In the rows, 128 means zero.
Group and class of each row:
[133 126 126 102 181 118 122 113 142  92 139 143 195 119 117 131 117]
E.(48)
[117 123 135 128 159 122 118 110 135 128 130 126 188  95 111 140 117]
E.(46)
[119 162 134 108 134 115 129 116 138 111 135 159 195 128 133 134 119]
N.(57)
[118 144 146  97 138 128 125 111 134 125 126 157 200 120 133 147 108]
N.(57)
[121 133 126 158 137 133  96 135 117 151 126 135 178 144  94 137 133]
L.(53)
[117 118 115 149 168 134  98 124 132 135 142 137 187 138 107 137  98]
E.(48)
[123 124 133 136 131 123  79  90 132 136 125 107 169 139 109 149  98]
L.(53)
[116 127 124 137 156 125 109 132 132 113 130 143 178 122 120 128 122]
E.(54)
[117 160 119 114 168 134 116 114 125 111 117 164 176 121 120 132 111]
E.(54)
[119 142 135 106 139 111 132 118 145 134 133 147 185 115 118 139 111]
N.(49)
[123 151 136 129 123 134  95 122 136 135 128 140 186 130 109 146 133]
L.(53)
[108 119 131 189 158 140  78 123 126 131 114 162 208 144 111 140 122]
E.(54)
[118 135 121 166 140 137 101 128 122 176 135 132 166 137  99 137 136]
L.(53)
[115 108 130 157 148 138 113 117 122 165 118 118 134 140 113 132 129]
L.(39)
[115 153 138 130 123 139 108 125 136 126 139 175 218 130 134 133 122]
N.(49)
[123 156 147 112 134 127 108 118 139 118 135 168 228 129 128 129 109]
N.(57)
[116 123 129 170 160 129 107 120 122 139 123 144 185 125 110 141 114]
E.(46)
[119 122 116 160 252 139  94 134 131 121 128 175 221 139 114 136 111]
E.(48)
[120 123 133 122 161 120 116 101 141 119 140 123 183 126 113 139 116]
E.(46)
[131 119 145 130  98 151 104 127 140 122 127 183 211 130 131 129 127]
Y.(36)
[121 119 123 123 158 141 111 117 117 149 119 145 164 120 120 133 130]
L.(39)
[116 149 117 110 128 122 126 123 142 125 136 174 202 124 120 139 124]
N.(59)
[117 120 137 150 156 130 102 119 125 126 120 142 185 136 111 138 135]
E.(54)
[136 129 143  92 111 116 102  92 131 127 129 161 194 120 122 138 122]
Y.(41)
[108 151 134 116 136 121 132 123 135 130 126 164 202 130 124 135 119]
N.(57)
[138 150 128  54 136 122 124 121 136 110 120 117 108 111 113 139 127]
L.(39)
[127 127 124 137 134 144 101 127 130 137 122 134 174 130 112 128 118]
L.(39)
[138 116 149 112 122 138 116 113 129 120 115 171 191 131 126 141 134]
Y.(68)
[133 111 126 145 114 143 108 131 136 122 119 188 218 146 114 132 131]
Y.(36)

Group and class of each row:
[113 148 120 124 125 137 113  98 124  76 133 122  86 127 133 120 114]
(42).F
[115 151 132 134 118  95  97  89 121 106 127 117  95 148 120  99 134]
(38).W
[123 165 117 136 122 139 136  70 138 157 127 127  96 115 134 143 107]
(35).J
[125 140 135 128 128 130 111 121 126 125 123 127  73 120 129 125 115]
(42).F
[121 140 134 119 123 115 122 116 129  78 121 130  83 116 123 141 107]
(42).F
[141 147 133 138 129 105 137 120 120  92 115 116  73 152 134 119 118]
(38).R
[129 122 127 131 119  99 139 125 114 109 126 128 117 145 117 109 140]
(38).W
[131 166 113 127 119 108 129  72 123 117 123 123  91 136 132 126 103]
(35).B
[102 157 142 129 122 134 140  94 132 114 123 118 101 135 121 103 119]
(31).U
[125 149 140 133 132 118 115 127 100 107 126 148  50 140 125 127 119]
(42).F
[118 160 150 133 122 133 134 103 154  86 125 109  98 136 122 122  99]
(31).G
[128 178 135 129 119 128 145  62 148 101 115 118  88 134 136 158  90]
(35).J
[132 159 114 143 117 119 147  80 109 120 132 133  79 139 139 115 127]
(35).J
[111 141 129 127 128 120 152 113 129 114 122 126  68 144 126  86 138]
(31).U
[132 122 133 127 124 104 135 113 136 122 124 119  94 155 126  78 133]
(38).W
[127 182 116 140 128 123 149  54 130 119 126 112  96 121 130 139  74]
(35).B
[139 146 130 140 123 114 143 122 106 109 143 141  67 142 132 106 136]
(38).R
[112 124 133 130 132 123 151 115 103 108 122 122  75 145 115  68 149]
(31).U
[103 152 119 135 127 131 140  92 120 111 122 127  63 136 126 106 115]
(31).U
[127 170 116 128 121 127 134 100 120 116 121 118 105 116 123 135  94]
(35).B
[124 147 135 133 118 114 140  93 127 125 128 116  88 136 134 110 129]
(38).R

Group and class of each row:
[115 110 104 164 140 128 125 151 129 106 138 125 134 120 109  98 109]
gr.Sq
[119 116 107 117 138 103 128 143 136 121 126 124 118 102 122 109 119]
fh.hr
[110 126 142 137 153 127 127 146 120 111 137 124 118 132 121  99 133]
Pp.hg
[ 98 151 127 138 127 134  97 146 132 111 134 143 116 102 113 114 108]
dz.Lc
[122 105 140 153 125 134 108 142 123 107 137 119 136 131 117  91  69]
gr.Sq
[123 112 126 144 119 126 114 132 125  97 130 134 132 112 121 112 114]
gr.Sq
[132 124 133 117 104 124 120 137 136 130  96 124 133 133 141 160 132]
dz.Cd
[105 110 136 143 126 108 140 163 137 125 128 116 131 100 135  97 102]
fh.ff
[ 90 107 111 174 143 112 137 146 164 132 147 118 122 122 128 100 108]
fh.Mf
[113 113 145 143 104 156 116 125 128 110 124 132 132 127 118 142 126]
gr.td
[104 139 116 137 136 127  82 160 133 105 144 133 130 115 132  96 116]
dz.Cd
